Known rows, with every way that one mark hangs from another
fasa{kobadup{zadige{geba simab{nako pipego}}} runu}: [-179  375 -287 -122  121  207 -328  -16  402    9  136  184  201   98
   62 -132  100  357 -148  218  -84   79  200  265  311  -39  179  426
 -635 -152  183   45 -261  218   19  -16   -5  -99  175  264   11  221
  107  -19  103   -2  190 -411  109  174   -8  309  201]
nitu{geba{fedop{forofu} nedig}}: [ 144 -103 -218  208  -17  170  -84 -106 -214  -85   46  172 -344  121
 -215  344  176  -22  156 -131   19  -11   26 -216  -20   -4  250   11
  216  247   23  195   29  -35  177  -29 -444 -252 -225  356  -14  -89
   22 -245   30   53 -273  359  161 -142  175 -347 -187]
kugu{fasa{runu} simab{nedig nitu{geba pipego}}}: [ 349   94  -62 -350  414  -90  377 -243  140   -9 -340  -63  267  643
 -126  146  378   71  -78   51  -98  -76 -596  338  360 -298   71  205
 -299 -113 -432 -551 -249  -74 -111   51  164  364  159  244  -72 -125
 -102  -51 -253  297  253  408 -126 -102  318  547  142]
forofu{nako{simab{nedig}} nepo{fasa{kobadup} nitu}}: [ 215 -144   99   50  199 -422 -169  220  319   26  225  -68  120 -121
 -246  140   46 -318 -221   86   86  120   86 -104  195  228 -514  152
  552  230 -137  -35  250  285 -196  409  311   -8  437 -552  166   43
 -118  289  177 -494 -131  186 -392 -117 -136 -171  161]
fasa{kobadup{zadige} runu}: [  25   86  -44  141    8   91 -170 -317  -77 -140  165   33  399  253
  142 -154  -56  146 -151  216   94  -22  344  -13  157  118   21 -188
 -101  138   33   44 -286   88   87  -26 -115  -93  118  185  258  -98
  116 -128 -103  -74 -144 -235   38  -52  -19 -105   -4]
pipego{geba{nedig nitu}}: [ -14  -68  -26  -17 -228   -2  -24  -35  -37   42  -39   56  176 -202
  -49  228   23    4  129 -327  -51   98  -98 -150 -148   56   94  -95
  413   18  145   50  126  -65  126   66 -230  195  -94  -97  -84 -196
   66   -9   63   41 -186   26   95 -111   11 -175 -166]
kobadup{zadige{geba{fedop simab{nako{forofu} nitu}}}}: [ -28  176  159 -353  139   87  153  203 -140    5 -161  366 -437 -212
   56 -394 -303 -181  -97  193 -297   24  388  105  -42 -100  182   98
 -328 -383  310  169   43   60  137  101 -142  205  -41  456  -13  612
   58  143 -124  119  449 -146  307  203 -122  -31  250]
fasa{kobadup runu{zadige{geba{fedop}}}}: [ 116 -172   90  300  119  137 -211 -196    4  -93  291  111  320 -170
   -1 -146   -8  -10  -98  213  250  176  205  -88  118  -29  157   57
    9   15  -43  -97 -197  305  126 -128 -181 -245  193  476   47 -232
  281 -238    9  -71 -440   -3  115 -122  111  155   26]
fedop{noke zadige{simab{nedig nitu{geba}}}}: [-158  147  -97 -159  201  235   59  142 -217  186 -261  269  -62  226
 -287  188  139  162  -72  -58 -120    4 -233  127  214   57 -128  281
 -401 -159  213   -7   44  138  -28  326  -26 -237 -442   51  356   84
 -170 -101 -254  -92  254 -101   91  122  274   -5   67]
nitu{geba{fedop{noke} nedig pipego simab}}: [ 341 -246 -148  291  -31  425   -9   95 -262  237   46 -125 -492  242
 -279  186 -132 -383  177 -156   60 -121  209 -174 -168 -132  244   32
  542 -157 -125  231   72 -288  239  -67 -575  207 -360  168 -292 -119
   64  -18  156 -106  126  412  250 -349  372 -449 -390]
neni{fufusi{kobadup nepo{fasa}} runu{zadige{simab}}}: [ 133  -30   62  331  239   56  157 -182 -294    5  195  -28  -24    3
  406  126  704  145 -162 -216   98   -6 -449   99 -382  171  245  -79
 -173 -222  -92 -211 -452  -48  -70 -460   77 -268  -20 -207   -6 -475
 -140  249  240 -383 -680 -328 -606  580 -205  436   32]
fedop{forofu zadige{simab{nedig}}}: [-339  156 -125  -41  -72   -8  -52   54   17   34 -175  421  128 -124
 -195  216  256   63  127 -169  -94    6  -33  -20   99  179 -197  146
 -479  203  225  220   58  318 -108  214   42 -504 -247   63  330  -10
   69 -197 -222 -120  121 -118  148  198  239  -50   49]
runu{zadige{simab{nako{forofu pipego} nitu}}}: [   2  307  177 -462 -109 -238  340  -64  126  -70 -328  620  -71 -425
  -99 -247 -363  -93 -432  220 -350  -10  152  102 -205   36  -32  168
 -292 -134  183 -394  167   58    0  214  366  116    6  214  -45  126
  -68   17 -242  141   74 -215   -5  165 -255  468  272]
simab{nako{pipego{geba{fasa}}} nedig}: [  87   61   85 -191 -334 -117  -41  -51  125  201  -74  191  -91 -580
 -110 -106 -118 -121 -197  -26 -328  262 -185    3  -55 -108   88 -158
   41  123    8  157  288 -116  166   45   99  305  350  -86 -261 -228
 -241   52 -101  382  264   32  179 -120  -71  155  112]
runu{zadige{simab{nedig nitu pipego}}}: [  -1  189   98 -421  110  185  339   51 -109   16 -118  455  215  -49
  -15   61   85   90 -132 -117  -69 -244 -272  291   62   11  -14  325
 -476 -161 -263 -212  156 -204 -133  278  488 -175   14  160 -331 -165
 -182  261 -165  152  363 -280 -241   91 -130  494  223]
noke{zadige{simab{pipego}}}: [-351  225 -114 -123 -151  168   12   73   19 -116   23   57   -8   60
  -21  172 -104   41  223   31   63 -279 -122   42   65  125  103  224
 -341  162 -294  -62   18   31 -269  114  192 -258 -132   52  288  -68
   39   68   27   25   56 -139  -83  405 -167  183  247]
pipego{geba{fasa fedop{forofu} nedig nitu simab}}: [ 196 -212 -208  324 -342  212   56  359  -40  177  -84   62 -350 -376
   -4  108  -64 -524  350 -292 -108  247  103 -252 -217  -89  265 -255
  507 -175  499  498  231 -366  355  -11 -517  101  -54  165 -296  -92
  265  -69  200  -53  170  266  135 -410  230 -765 -580]
geba{fedop{forofu} nedig nitu simab{pipego}}: [  84  -97 -218  181 -197  264  242  294  -70  147 -118  344 -398  -74
 -111  251  109 -367  214 -354   21 -115  171 -155  -82  117  143   28
   88 -179   78  362  153 -413  271  180 -298   19 -102  212 -429  -64
   95  139  181  -27  395  237  211 -276  211 -470 -594]
kugu{fasa nitu{geba}}: [ -19   63    2  -73  -79 -128  311 -386   85  -85  -67 -128  172  266
   41   73  159  234   58 -164  152 -161 -345  -11   41   29   82 -179
   -1   49 -217 -270 -377  108 -289 -171 -286  174   26  244  226 -112
   91 -247  -54 -139 -309  429   75   96  115  168  134]
simab{nako nitu{geba{fasa{runu} fedop} pipego}}: [ 346  -73  -66   42  186  116  -64  111 -275   -6  124 -233 -551  339
 -165    8 -105  113    9  209  -86  152 -167  179  270 -401  371  161
 -319  -45   -7 -201   47 -205  412  -89 -244  270   65  486 -386  -54
  -58   94  -87  412  176  453  -41 -310  174   10   90]
fufusi{nepo{kugu{simab{nako nedig}}} nitu{pipego}}: [ -52  199  372  -29  264 -265  425  235  110   42   -7  -91 -293  283
  125  -49  649  259 -118 -171   -2   44 -586  315  326  -18 -308   74
 -449 -205 -521 -152   30  -16 -137 -176  439  -65   25 -343 -688  244
 -422  178  134  455  549   64 -126  209 -137  488 -121]
simab{nako{forofu} nedig nitu pipego{geba}}: [ -56  160   50 -551  -72 -130  280   17  202   68 -237  534  -44 -432
 -223   38  104   70 -262  -42 -443   76 -377  526  207 -151  -94  166
 -327  -45 -214 -193  433  -56  306  283  287  216  207   99 -160   88
 -414  493 -124  467  621 -249  192  179 -190  424   99]
nitu{geba{fasa simab} pipego}: [ 219 -295 -188   22  140  -42   83 -222 -398  127   33 -299 -442  604
 -137   56 -220   10  160  -49   61   -8  -95 -210   77 -204  169   55
  -75   10 -216  304 -226 -237  -10 -196 -315  200   18  156 -191 -189
  -11   -8  -82  211  126  595   -2 -218  161   -9   60]
nako{forofu{nepo{fasa kugu neni{runu}}} simab}: [  11 -267   -7  -57  110 -444 -106   24  140 -115 -297 -375 -223   95
  103  101  -44  -67 -211  286  113  -62  249 -183 -184  187 -479  -60
  242  159   63 -185  -22  238 -376  102  221  -53  -33 -769  732  546
 -359  105   86 -397 -130 -452 -195  283 -366   81  107]
forofu{nako{pipego{geba} simab{nedig}} nepo{neni}}: [  45  -11  212 -356 -114 -368  -37  -34  370  -83  -71  130  159 -508
 -204   63 -388 -161 -268  388 -199    8  -14 -160  -81   62 -272  -72
  668  270  -64  -29  430  399 -193  429  700  220  318 -637  237   13
 -337  115  109  -77  144  107 -250 -144 -189  366   23]
forofu{nepo{nitu{pipego}}}: [-165 -239  -25  -67  156 -276  -85 -143  -46 -244  250 -272 -165  173
 -221  118  -89   45  273 -152   82 -155 -242   25  -12  196 -374  102
  115  334 -312   11   41  418 -218  163   62   -3  145  -29   65  -93
  189   70 -156   15 -256  262 -200  -98 -278  143  238]
forofu{nepo{kugu neni nitu{geba}}}: [-163 -241   59  -27  357  -16 -147 -111  -95 -276  152 -622 -411  274
   80  -88   47  281  158   84  153  -71  -85  -21  191  286 -364   58
  235  224 -149 -145 -115  267 -332  -46   28 -241 -189 -414  193  407
 -204  -67  183 -129 -377 -190 -201 -221 -245   83  -56]
forofu{nako nepo{neni{fufusi{nitu}}}}: [ -95 -171  379  176  274 -142   85 -108  -97 -391  331 -228  -94  -61
   98  -17   72  151  102  -55  171 -304 -155  -17 -225  243 -116 -167
  298  241 -298 -191 -143  243 -225   21  394  220    8 -194  269  107
  -99  362  334  -82 -181  311 -380  -92 -112  264 -175]
fufusi{kobadup{fasa{runu} zadige} nepo{kugu} nitu}: [ -39  275  264  382  167  202  156   63  -42  -12  147 -196  159  372
  730 -410  283  458 -141  170  227   74  278   97  100  101  -21 -429
 -218 -434  107   40 -279 -264   34 -722  275 -293 -252 -406 -188  285
 -175 -291  250   64  116 -333 -359  351 -250 -219 -327]
fufusi{kobadup{fasa{runu}} nepo{neni nitu{pipego}}}: [-112  131  -65  257  289  -36 -155 -143  -18  -51  402 -564  172  360
  657 -367  203  167   94  371  335   27 -195  151  108   98 -106 -277
 -204 -319   21  -83 -250  -76   97 -617  260 -288 -143 -319 -355 -173
   17 -190  131   26 -270 -137 -489  139 -213   31   18]
pipego{geba{fedop{zadige}}}: [-352 -121  134  175 -212  115 -146   77 -128 -201  120  -28   34 -345
 -209  104  -33  153  228  -97   19   94 -175 -152  -29  -47  -59 -165
  106  209  103  168  194  346  132   57 -244 -289  -85   76  259  -49
  132    6 -101 -205 -177  -53  284   12   39 -111   -6]
pipego{geba{fasa fedop{zadige} nedig simab}}: [  85 -181  -83  298 -307  326  -46  321 -216  167   33 -334 -285 -279
  -71  101 -124 -304  474 -228    6  118  -26 -221 -238  -94  215 -172
  283 -243  310  439  170 -364  259   55 -423  -22  -14  -37 -240  -53
  215  -26   93 -218  245  198  292 -196  103 -547 -205]
kobadup{zadige{geba{fedop} simab{nako{forofu} pipego}}}: [-408  383 -155 -308  -47  131 -244  116  340  -18   15  381 -368 -259
 -122  -61 -196  153    8  307 -274 -101  204  124  -68 -103  192  280
 -547 -274  339  106   44  276    2   79   72 -175   14  420 -132  501
  116   81   31   47  295 -330  230  477 -214  307  367]
forofu{nepo{fasa{runu{zadige}} kugu nitu}}: [ 159 -429  224  213  206 -124 -152  -49   58 -192   22 -495  112  -27
  -35 -205  184   -4   49 -193  215  122  141 -100   35  375 -484   98
   81  323 -213 -377 -108   69 -288 -112  189 -298  -39 -444  132   80
   83   23  183 -348 -482 -283 -346 -215 -239  -68  -71]
forofu{nako nepo{fasa{runu} kugu}}: [ 191 -265   67  184  210 -179 -243   28  323 -127   24 -521   45  136
 -210  150  114  240  -33 -123  245  -20  239 -214   56  162 -331   75
  108  563 -328 -318  -70  216 -306  -32  165   80 -107 -488  433  210
  -51   50  242 -472 -249   98 -449 -146    4 -103 -159]
simab{nedig nitu pipego}: [ -23  113   31 -372  109   86  260   24 -149   77 -117  302   94   54
  -34  131  154  142 -144 -160   -4 -309 -257  294  135   35 -104  145
 -379   -7 -450  -75  171 -183  -13  315  301   75   82   84 -117  -72
 -349  303 -249  261  456  -95   38   85  -60  278  164]
nepo{fasa{runu} kugu{simab} nitu}: [ -39   -4   94  215  197 -184 -166  107  218  -88 -161 -643  243  198
  108 -198  457  -46   25  -41  266   94   24   17  120  164 -406  141
 -166  151 -144 -419 -245   -2 -345 -137  152 -196 -182 -552  206  289
   87  -31   77 -457 -337 -450   44    1   71 -163  -33]
noke{simab{nako{forofu} nitu{pipego}}}: [-233   86  114 -414   40 -281  304   66 -132  -56 -158  307 -120  243
 -170   14 -310   -7 -165   65 -296  -40 -207  287   97 -276  -52  149
 -362   40 -234 -224  260    1  149  329  173   95  -17  169  114  196
  -96  248 -291  521  145   99   51  401 -238  338  310]
nitu{geba{fasa{kobadup} nedig pipego simab}}: [ 546 -211 -329  202   65  265   26  -20 -208  317  144 -342 -400  450
   -4  140 -150 -306  104 -114   59  -89  283  -78    1 -170  278  -26
  565 -254 -103  265 -138 -567  233 -140 -572  381  115  127 -404 -128
  -35  -73  231  -26  174  478  138 -442  335 -335 -245]
nepo{fasa kugu nitu{pipego}}: [-256 -325   61  167  283 -414 -286   -6  -83 -141   -7 -595 -112  438
  -59 -138  154  206  154 -230  299  114 -175 -219   51   83 -529   54
 -156  237 -302  -37 -226  137 -264 -106   38 -338 -141 -443   45  231
 -124   39 -216 -302 -366 -197 -181   41 -160   23  296]
neni{kobadup{zadige{geba simab}} runu}: [-314  132 -114  -90  109   72 -214 -162 -179 -120  131  164  -89   59
  265   23  137  111  -41   61  -70   74  153   90 -115 -128  526  197
 -238 -142  377  120 -522  317 -329  -83 -192   68   72  133  309   45
   70  -23 -235 -192 -264 -527   71  556   -7  228  402]
kobadup{fasa{runu} zadige{simab}}: [  -2  351 -100  -21  -62  247 -303 -164   41  -97    4  -12  421  188
  261 -189 -289  175  -15  282   40  -46  542 -168  -83 -122  157  -56
 -357   29  429   85 -173  -85 -171 -304   19 -181 -285   66  199    4
  346 -221    4 -173  -27 -398 -244   74  -38 -251  265]
pipego{geba{fasa nitu}}: [-101 -126  -43   37 -277  -27  -48   31  -22   75   17  -73   77 -259
   45   25 -159   10  108 -161  -31   81  -86 -146 -107  -24   45 -278
  305   55  255  166  117  -48   66  -94 -247  210   36   39   37 -173
  117   -3   13   98 -134   90   75 -165   51 -247 -138]
fufusi{nepo{kugu} nitu}: [-173   -4  305  258   59 -168  194  130  -32  -47  109 -201 -120  122
  309 -120  291  483 -142  -92  293 -126  -85  -12   71  128 -320 -166
  -46  -61 -325  -60 -136  178 -196 -289  140 -325 -186 -379    0  264
 -296  -56   17   42 -117  -34  -81  356 -229  -19 -173]
fasa{kobadup{zadige{simab{nitu}}} runu}: [  13  379 -105  -46  165  176  -96   20   23 -169   46   99  383  290
  233 -171 -119  194 -192  333  -15  -22  284  200  154  -30   67   72
 -288 -158  286 -171 -208  163   29  166   75 -119  -15  180  357  165
  143 -106 -188 -261  -15 -500 -204   71  -36   -8  168]
geba{nedig nitu pipego}: [  86  -58  -42  -20 -155   70    1   40 -128  154  -15   -8  -40   51
  -49  230  -93 -156  133 -348   46 -292  274 -101 -241  100   66  -62
  431  -59  -19  -27   91 -257   93   44 -238  391 -156   48 -330 -139
   62   -6   62   60  -21  222  152 -197  225 -195 -178]
nitu{pipego{geba{fasa{kobadup} fedop{noke{simab}}}}}: [-285 -280 -192  450 -173  147 -209  226   47   42  286 -142   27  167
 -181   97 -357 -217  177  124   38  261 -451  -72   11 -431  -14 -352
  405   38  -11  404  243   83  301  136 -285 -302  142  177  177 -215
  208  -55  -78   48 -157  127  -42  -31  -68 -199 -140]
fedop{forofu zadige{geba{fasa nedig}}}: [-196 -109 -420   83  -58   43 -208   54  -43  220 -223  -29  -18  -43
  -50  161  192   -5  403 -365  102 -122  101 -185 -189  257  -26   16
 -156   49  374  513 -164  -95  -88   22 -365 -231 -160  262  250  173
  181 -521 -124   25    2  331  476   94  255 -434   10]
geba{fasa fedop nedig nitu simab}: [ 305  -98  -62  270 -243  298   86  345 -266  327   59 -165 -467  -91
   95  105 -228 -504  285 -174  110  -55  275 -315 -297   12  360 -184
  326 -416  304  309   95 -595  208   53 -415  325  -24   98 -575 -121
  232   11  152  -54  227  361  103 -319  147 -638 -303]
pipego{geba{fasa{kobadup{zadige}} fedop{forofu}}}: [-153  -72 -212  331 -176  198 -219   35   36 -225  198  139   -6 -179
   99 -125 -101  -88  163  104  -87  183   59 -126  -10  -91   44 -552
  327  179  429  608   58   84  265  -91 -401 -367  200  478  185   61
  192 -188  -21 -113  -60 -146   38 -231  -42 -485 -208]

Rows
[  88  -88 -178  399   -5  152 -374  173  145  224  254 -122  -55 -150
   91  -38 -139 -145   -1  248  211  195  352 -126  110  -82  231 -102
  122 -283  407   52 -148  129  270  -64 -391  130  246  388    4  -46
  320 -275   96  -87 -195  151  202 -190  303 -288 -150] -> zadige{geba{fasa{kobadup runu} fedop nitu}}
[ -51  -15  240  207  182   86  247  -27 -259  -85  297   -2 -124  393
   88   60  198  191    8 -108   61  -45  -52  207  105  -17  185  -19
  325 -159 -339 -150  -92   54  136 -369   12  277 -116  -28  -88    7
 -184  -56   95  227 -140  370   99   88  217  181 -232] -> fufusi{kobadup nitu{geba{pipego}}}
[-135  -52   35   50 -445 -302    8  182  220  -27 -295  653  -26 -624
 -269   32 -362 -276 -235  210 -235  289  225 -360 -148  -77 -136 -203
  593  130  457  253  423  395  228  255  -10 -112   77  -63  281  -31
    8 -148 -104  -66 -151   55  321 -135  115 -232 -294] -> nako{pipego{geba{fedop{forofu} nitu}} simab}
[ 498 -294   17  177 -323  196  182   -5 -163  255 -119 -125  187 -260
   94 -102 -131 -446  146 -237  -65  257  171 -129 -154   -8  349  -89
  362 -314  311   25   -4 -676  285 -140 -217  334   62  -18 -519 -450
  278   -1  270  115  104  162   -2 -457  166 -396 -505] -> pipego{geba{fasa{runu{zadige}} nedig nitu simab}}
[  94  132  152 -276 -225 -356   59 -144    1  238 -268  481  170 -249
 -179   34 -295 -164 -408  271  -94  -34  193 -212 -112   57 -154   30
  116   73 -138   78  222  122 -101  354  395   34  213 -330   85 -190
 -288  -76 -319  160  115   69  256  148  -43  212  284] -> nako{pipego simab{nedig}}
[ 291   83  199 -160  -16   24  422 -356  256    1 -245  148  765  -31
   73  -51  408 -197  -56  -76   42 -140 -324  152   48   69   49  -34
 -165   52 -361 -458 -192 -190 -290 -124  226  131  198  201 -194 -417
  185  -95  -68  184    1  155  -39 -100  167  353  -20] -> kugu{fasa{runu{zadige}} simab{nedig}}
[  77 -102 -105  137 -260    1 -232 -151   92   26   67 -277  330 -200
   33  -33  -80   83   72   81   31  122  -40   11  -40 -146  127 -144
   95  228   58  -21   -3   28   95 -196 -140   87   78   14  234 -277
  176  -99  -56   80 -213   28  104  -77   77 -200  -43] -> pipego{geba{fasa{runu}}}
[ 269  164  115  -40  -41  194  -72 -228   -3   67  -13  237  544 -115
  115  -99  -81  -63 -133  147   52  126  270  -81   11 -132  153   99
 -368   10  120 -150    9 -229  -98 -264  245 -222 -137   70 -216 -438
  221 -125   61   53   21 -251 -345  -77   50   71  207] -> kobadup{fasa{runu{zadige{simab{nedig}}}}}
[-165  445   63 -468 -293 -210  492  -75  487   68 -252  341   80 -452
 -183  102  391 -200  -75  -75 -388   37 -551  612  148   -9  -88   38
 -386 -153 -189 -330  273  -75   42  217  405  294  271   27 -312   25
  -91  332  257  198  709 -234  378  234  -57  593  -69] -> kugu{nitu simab{nako{forofu} nedig pipego{geba}}}
[ -53   16  152 -172 -325 -478    0  -94  286  -59 -164  236  312 -397
 -288   48 -434   21 -360  276 -103   53  103 -268 -159 -140 -132   -5
  574  338  -22   31  247  354 -103  233  295  178  200 -367  334  -93
 -147   14 -154 -159 -185  247   80   36  -19   90   56] -> forofu{nako{pipego{geba} simab}}
[-162  227   13 -494  206  140  191  152   91  -27 -100  388  111 -145
   11 -114   98  320  -96 -175  -80 -120 -227  304   67  -12   91  592
 -631 -131  -83 -143   46   31 -208   56  188  -37  -53  362 -201  178
  -38  166  -47  229  167 -204   -4  143 -122  556  359] -> runu{zadige{geba simab{nako nitu pipego}}}
[-173  355  -71 -133  -36  224 -196 -116  -54 -134   15   85  269  185
  263 -143 -317  202   52  122   40 -154  389 -283 -191  -66   59 -145
 -250   52  378  316  -87  -80 -308 -264  -39 -219 -304   92  146   99
  260 -176  -34 -175   -8 -362 -261  120 -168 -211  390] -> kobadup{fasa zadige{simab}}
[  67 -179 -147  135  -90 -145 -126 -104 -112  146   18 -229   -4  276
  -41   49 -193  -12  108   16  121   -9   72 -106   12  -45   71 -100
 -147   -9  100  -43 -143 -147  144  -71 -103  281   59  163 -176 -311
  197  -88 -123  240    6  357  -34 -203  212  -98  -84] -> geba{fasa{runu} nitu{pipego}}
[ 257  -97 -186   20  134  261   59  163 -258  -88  -67  140 -437  195
 -186  272   57 -117  124 -172  -83 -216  132   71  -48 -180  186   54
  401   53  -32   -7  185 -158  295   60 -376   37 -272  471 -112  121
  -86 -101  -32   68    5  334  134 -275  325 -301 -209] -> simab{nitu{geba{fedop{forofu} nedig pipego}}}
[  12  -62 -184 -288 -119  -93   68   -5  517   23 -180    2 -382 -303
 -357  306   90  209  117 -259 -303   39 -217  244  -51   73 -212  169
  122  171 -235  -76  374  -29  104  180   68  109   87 -287 -162  322
 -273  217  296  211  356 -154   64    9 -427  261 -224] -> simab{nako{forofu{nepo{kugu}}} pipego{geba{nedig}}}
[ 347 -155  -86  154 -171  133  -32   25  -82  243   30 -364  -14   78
   81 -139 -262 -296  100   19  105 -193  457   16 -109 -145  156  -37
  115  -13 -117   33  -76 -314   86 -225 -226  411    5   57 -112 -188
  215   20   28   14  194  275  189 -263  370 -330 -185] -> geba{fasa{runu} pipego simab}
[ -59 -120   -7  401  222 -148 -475  -47   71 -206  300 -593  390  147
  355 -371  209  -91  -85  255  395  165  120  -81  207  257 -315 -115
   23   66   27 -265 -333  129  -25 -131   33 -264   28 -365  316   59
   33   20   76 -492 -553 -453 -122 -136  -25 -193   89] -> nepo{fasa{kobadup runu} neni nitu}
[-277   84  229 -198 -373 -103   74   19   83  -65  -56  295  140 -368
 -141  -59 -284    1 -264  -18 -344  222 -145  -24    3 -219   74  -16
  155  301 -158    1  330  117   81  168   92   69  132 -217  233  -87
  -89   99  -50  296 -195  -85  216  200 -198  229   74] -> noke{simab{nako{pipego{geba}}}}
[-491   89  119   -3  436   74 -229 -316 -350 -145  244 -196   95   56
  544 -481  237  153  259  119   76  -70 -176  170 -247  378  125 -163
 -152 -305  178  150 -544  159 -107 -225  182 -216  -82  -50  101  222
  -12  -61   26  -56 -499 -473   36  328 -191  342  256] -> nepo{neni{fufusi{kobadup{zadige{geba}}}} nitu}
[ 153  161  249 -368   63 -277  257  145  -74  104 -171  353  272  -61
 -127  120 -135  -30 -322  150  -21 -173   21   90   79  -74  -97  200
   80  104 -168 -108  300   26 -119  433  388  193   64 -160   73   11
 -293  217 -258   58  254  246 -107   86   61   13  218] -> forofu{nako{simab{nedig nitu}}}
